Below are the code and all the weights of a small trained network. Each question names an input and a target symbol and asks about switching units off, where a switched-off unit gives its printed mean instead of its output.

import numpy as np


def w(rows, s, z=0):
    codes = np.array(rows[::2]) - 128.0
    scale = np.full(codes.shape[1], s)
    scale[-1] = z or s
    return codes * scale


def norm(h):
    return h / np.sqrt((h * h).mean(-1, keepdims=True) + 1e-5)


def f(y):
    return y / 2 * (1 + np.tanh(0.7978845608 * (y + 0.044715 * y**3)))


def softmax(a):
    e = np.exp(a - a.max(-1, keepdims=True))
    return e / e.sum(-1, keepdims=True)


def log_softmax(a):
    a = a - a.max(-1, keepdims=True)
    return a - np.log(np.exp(a).sum(-1, keepdims=True))


def net(x, mask):
    ids = ['αβημσψω'.index(c) for c in x.split()]
    T = len(ids)
    res = E[ids] + P[:T]
    r = norm(res)
    for j in range(2):
        rows = slice(4 * j, 4 * j + 4)
        q, k, v = (r @ M[0][rows].T for M in (Q, K, V))
        z = softmax(np.where(np.tri(T) > 0, q @ k.T / 4**0.5, -1e9)) @ v
        o = O[0][rows]
        res = res + np.where(mask[j], z, o[:, -1]) @ o[:, :-1]
    y = f(norm(res) @ A[0][:, :-1].T + A[0][:, -1])
    res = res + np.where(mask[2:10], y, B[0][:, -1]) @ B[0][:, :-1]
    return log_softmax(norm(res)[-1] @ U[:, :-1].T + U[:, -1])


Q, K, V, O, A, B = {}, {}, {}, {}, {}, {}
E = w([
[92,157,125,134],'α',
[157,141,182,101],'β',
[169,101,65,3],'η',
[106,166,152,153],'μ',
[52,241,213,71],'σ',
[172,123,187,154],'ψ',
[59,176,112,100],'ω',
],0.014)
P = w([
[174,84,34,173],'0',
[63,32,157,199],'1',
[103,20,236,173],'2',
[134,117,79,196],'3',
[56,64,97,153],'4',
[41,79,236,29],'5',
[180,98,132,135],'6',
[130,142,46,136],'7',
[81,3,229,89],'8',
[193,127,68,143],'9',
],0.0056)
Q[0] = w([
[2,41,167,174],'head 1',
[91,137,152,65],'head 1',
[152,133,82,139],'head 1',
[100,145,106,152],'head 1',
[150,81,188,199],'head 2',
[169,66,251,162],'head 2',
[134,203,159,104],'head 2',
[206,205,209,128],'head 2',
],0.0076)
K[0] = w([
[230,158,29,73],'head 1',
[152,235,101,140],'head 1',
[136,116,214,205],'head 1',
[117,111,126,96],'head 1',
[156,154,152,18],'head 2',
[97,203,151,62],'head 2',
[210,148,3,159],'head 2',
[162,35,107,126],'head 2',
],0.0061)
V[0] = w([
[117,193,239,126],'head 1',
[172,2,89,104],'head 1',
[65,126,14,154],'head 1',
[186,80,119,75],'head 1',
[140,220,143,185],'head 2',
[145,94,65,225],'head 2',
[96,156,225,78],'head 2',
[59,160,120,21],'head 2',
],0.0074)
O[0] = w([
[82,155,141,172,222],'head 1',
[254,132,173,40,2],'head 1',
[135,156,4,167,127],'head 1',
[161,151,153,62,36],'head 1',
[94,148,120,176,201],'head 2',
[184,92,112,183,119],'head 2',
[106,154,157,103,195],'head 2',
[18,159,78,70,121],'head 2',
],0.0081,0.0034)
A[0] = w([
[113,110,101,120,4],'neuron 1',
[86,240,77,185,213],'neuron 2',
[64,131,115,212,150],'neuron 3',
[69,66,80,104,235],'neuron 4',
[164,179,25,120,158],'neuron 5',
[94,73,210,138,174],'neuron 6',
[105,254,104,117,139],'neuron 7',
[52,133,145,72,173],'neuron 8',
],0.0085,0.0035)
B[0] = w([
[155,172,218,96,112],'neuron 1',
[130,2,111,51,254],'neuron 2',
[206,52,229,146,238],'neuron 3',
[228,210,144,19,188],'neuron 4',
[105,39,2,191,140],'neuron 5',
[210,176,169,196,188],'neuron 6',
[60,8,154,84,177],'neuron 7',
[192,99,162,134,201],'neuron 8',
],0.0061,0.0075)
U = w([
[175,101,70,174,156],'α',
[218,154,174,112,2],'β',
[216,188,91,12,208],'η',
[159,112,98,216,206],'μ',
[1,194,163,100,167],'σ',
[230,160,186,169,141],'ψ',
[98,105,56,121,16],'ω',
],0.0075,0.0029)

Each question gives the input, a string of symbols that net reads in full, and the target symbol t.
The units are the heads (4 rows each of Q, K, V and O) and the neurons (one row each of A and B). Each row of codes is followed by its name. A weight is (code - 128) times the scale printed after its matrix; where a second scale follows, it is the last column's (O, A, B and U).
mask holds one flag per unit, heads first, then neurons. A switched-off unit (its flag False) gives its mean, the last column of its rows in O or B, instead of its output. The means were averaged over made-up inputs and are rounded, as every weight is.
A unit's drop is (log p(t) with every unit on - log p(t) with that unit switched off) / (log p(t) with every unit on - log p(t) with every unit switched off).
The circuit of an input: a set's keep is (log p(t) with only the set's units on - log p(t) with every unit switched off) / (log p(t) with every unit on - log p(t) with every unit switched off). Starting from all 10 units, units are removed one at a time, each time the one whose removal leaves the highest keep (on an exact tie, the one counted first), for as long as the keep stays at least 0.8.
circuit, biggest first: the units of the circuit, biggest drop first
most important unit: the unit with the biggest drop
k most important neurons: the k neurons with the biggest drops, biggest first
which heads matter: for each layer, one digit per head in row order, 1 if its drop is at least 0.15 and else 0, layers parted by /
drop of u: that unit's drop, to one decimal
input μ ψ α ψ σ μ μ ω, target μ: circuit, biggest first : [head 2]
input α η β β α μ, target η: which heads matter : 11
input ψ α ω, target ψ: 2 most important neurons : [neuron 6; neuron 2]
input σ σ σ σ μ α μ μ, target σ: which heads matter : 11
input η μ σ ψ μ σ η α ω, target η: which heads matter : 10
input σ ω μ, target σ: which heads matter : 01
input η μ β, target η: which heads matter : 11
input η α ω α ψ, target η: which heads matter : 11
input ψ α η ψ μ, target ψ: 2 most important neurons : [neuron 2; neuron 4]
input η ω μ μ ω α, target η: which heads matter : 10
input ψ μ ω, target ψ: drop of head 2 : 0.1
input σ ω μ α β β, target σ: drop of neuron 2 : 0.0
input σ μ α, target σ: drop of head 2 : 0.7
input η α σ η σ, target η: most important unit : head 1
input σ α σ α β, target σ: drop of head 2 : 0.9
